Below is a small trained network, with its code and all its weights. Each question gives an input and a target symbol and asks what happens when units are switched off, that is, made to give their printed mean instead of their output.

import numpy as np


def w(rows, s, z=0):
    codes = np.array(rows[::2]) - 128.0
    scale = np.full(codes.shape[1], s)
    scale[-1] = z or s
    return codes * scale


def f(y):
    return np.maximum(y, 0)


def softmax(a):
    e = np.exp(a - a.max(-1, keepdims=True))
    return e / e.sum(-1, keepdims=True)


def log_softmax(a):
    a = a - a.max(-1, keepdims=True)
    return a - np.log(np.exp(a).sum(-1, keepdims=True))


def net(x, mask):
    ids = ['αβδηθπστφψ'.index(c) for c in x.split()]
    T = len(ids)
    res = E[ids] + P[:T]
    r = res
    for j in range(2):
        rows = slice(2 * j, 2 * j + 2)
        q, k, v = (r @ M[0][rows].T for M in (Q, K, V))
        z = softmax(np.where(np.tri(T) > 0, q @ k.T / 2**0.5, -1e9)) @ v
        o = O[0][rows]
        res = res + np.where(mask[j], z, o[:, -1]) @ o[:, :-1]
    y = f(res @ A[0][:, :-1].T + A[0][:, -1])
    res = res + np.where(mask[2:14], y, B[0][:, -1]) @ B[0][:, :-1]
    return log_softmax(res[-1] @ U[:, :-1].T + U[:, -1])


Q, K, V, O, A, B = {}, {}, {}, {}, {}, {}
E = w([
[86,202,215,154,189],'α',
[65,61,5,164,139],'β',
[81,155,70,106,57],'δ',
[207,134,91,140,137],'η',
[107,128,72,206,111],'θ',
[135,44,174,138,97],'π',
[123,89,219,110,76],'σ',
[9,115,106,147,122],'τ',
[163,68,133,88,187],'φ',
[112,79,135,50,140],'ψ',
],0.019)
P = w([
[176,254,158,64,115],'0',
[69,172,98,189,150],'1',
[74,156,121,187,119],'2',
[119,141,136,176,87],'3',
[136,141,137,159,77],'4',
[131,50,232,117,154],'5',
[206,201,138,135,51],'6',
],0.0067)
Q[0] = w([
[107,186,189,77,172],'H1',
[178,192,254,29,120],'H1',
[20,118,148,148,34],'H2',
[113,146,188,136,118],'H2',
],0.0074)
K[0] = w([
[107,109,128,125,121],'H1',
[135,178,153,221,231],'H1',
[162,254,157,109,214],'H2',
[71,85,94,203,151],'H2',
],0.0089)
V[0] = w([
[2,43,110,117,203],'H1',
[241,238,198,112,171],'H1',
[217,123,48,142,215],'H2',
[205,89,124,35,237],'H2',
],0.0083)
O[0] = w([
[162,193,119,86,142,240],'H1',
[146,113,183,149,56,1],'H1',
[253,123,106,122,169,168],'H2',
[209,76,172,79,143,121],'H2',
],0.011,0.0039)
A[0] = w([
[176,178,169,146,193,29],'N1',
[156,194,216,79,129,112],'N2',
[189,84,123,96,254,152],'N3',
[151,78,186,172,94,62],'N4',
[143,144,192,127,102,98],'N5',
[100,186,69,95,90,148],'N6',
[143,139,151,116,120,2],'N7',
[143,65,30,128,105,131],'N8',
[178,79,163,69,92,69],'N9',
[117,158,80,90,196,65],'N10',
[81,115,96,99,12,15],'N11',
[134,97,113,163,169,146],'N12',
],0.0098,0.006)
B[0] = w([
[90,188,46,63,99,148],'N1',
[158,212,71,2,129,162],'N2',
[202,142,123,162,52,249],'N3',
[106,181,108,154,51,155],'N4',
[176,172,17,156,131,152],'N5',
[123,40,70,206,138,190],'N6',
[196,167,67,151,106,129],'N7',
[208,237,193,81,103,210],'N8',
[99,142,185,152,221,161],'N9',
[136,139,99,199,155,204],'N10',
[131,109,119,9,102,153],'N11',
[123,156,102,81,98,171],'N12',
],0.0079,0.014)
U = w([
[44,254,172,149,155,3],'α',
[100,142,66,106,187,218],'β',
[86,62,60,89,83,25],'δ',
[133,159,191,221,82,99],'η',
[82,154,146,224,122,47],'θ',
[79,108,135,159,78,147],'π',
[69,108,134,94,51,142],'σ',
[59,127,88,122,184,91],'τ',
[151,130,163,84,130,93],'φ',
[105,106,134,28,145,95],'ψ',
],0.009,0.0059)

Each question gives the input, a string of symbols that net reads in full, and the target symbol t.
The units are the heads (2 rows each of Q, K, V and O) and the neurons (one row each of A and B). Each row of codes is followed by its name. A weight is (code - 128) times the scale printed after its matrix; where a second scale follows, it is the last column's (O, A, B and U).
mask holds one flag per unit, heads first, then neurons. A switched-off unit (its flag False) gives its mean, the last column of its rows in O or B, instead of its output. The means were averaged over made-up inputs and are rounded, as every weight is.
A unit's drop is (log p(t) with every unit on - log p(t) with that unit switched off) / (log p(t) with every unit on - log p(t) with every unit switched off).
The circuit of an input: a set's keep is (log p(t) with only the set's units on - log p(t) with every unit switched off) / (log p(t) with every unit on - log p(t) with every unit switched off). Starting from the 12 units with the biggest drops (on a tie, the unit counted first), units are removed one at a time, each time the one whose removal leaves the highest keep (on an exact tie, the one counted first), for as long as the keep stays at least 0.8.
circuit, biggest first: the units of the circuit, biggest drop first
most important unit: the unit with the biggest drop
k most important neurons: the k neurons with the biggest drops, biggest first
heads that matter: for each layer, one digit per head in row order, 1 if its drop is at least 0.15 and else 0, layers parted by /
drop of u: that unit's drop, to one decimal
input η η φ φ ψ π, target η: heads that matter => 11
input α β σ, target σ: heads that matter => 11
input β φ η β δ β δ, target β: circuit, biggest first => [H1 N3]
input φ β θ, target φ: most important unit => H2
input φ β σ, target φ: heads that matter => 01
input τ β π, target τ: heads that matter => 11
input β β τ β τ π, target β: heads that matter => 10
input σ σ σ θ φ τ β, target σ: heads that matter => 11
input σ ψ π, target σ: heads that matter => 01
input φ φ β η ψ, target φ: circuit, biggest first => [H2 N3]
input β η τ, target β: circuit, biggest first => [H1 H2]
input τ β τ, target τ: circuit, biggest first => [H2 H1 N6 N3]
input σ τ β θ, target σ: circuit, biggest first => [N11 H2 H1]
input β β θ, target β: most important unit => H1
input π α π θ φ δ, target δ: heads that matter => 01
input φ π β β, target φ: heads that matter => 01
input σ α δ, target δ: circuit, biggest first => [N11 N6 H2]
input τ τ β, target τ: circuit, biggest first => [H2 N3]
input β β δ β π, target β: heads that matter => 11
input β β β ψ, target β: circuit, biggest first => [H1]
input β ψ τ β α τ, target τ: 3 most important neurons => [N3 N8 N6]
input φ ψ η, target φ: 2 most important neurons => [N10 N6]
input β φ α φ, target φ: 2 most important neurons => [N3 N6]
input β α β σ, target σ: drop of N11 => 0.3
input β β φ σ, target β: drop of N2 => 0.1
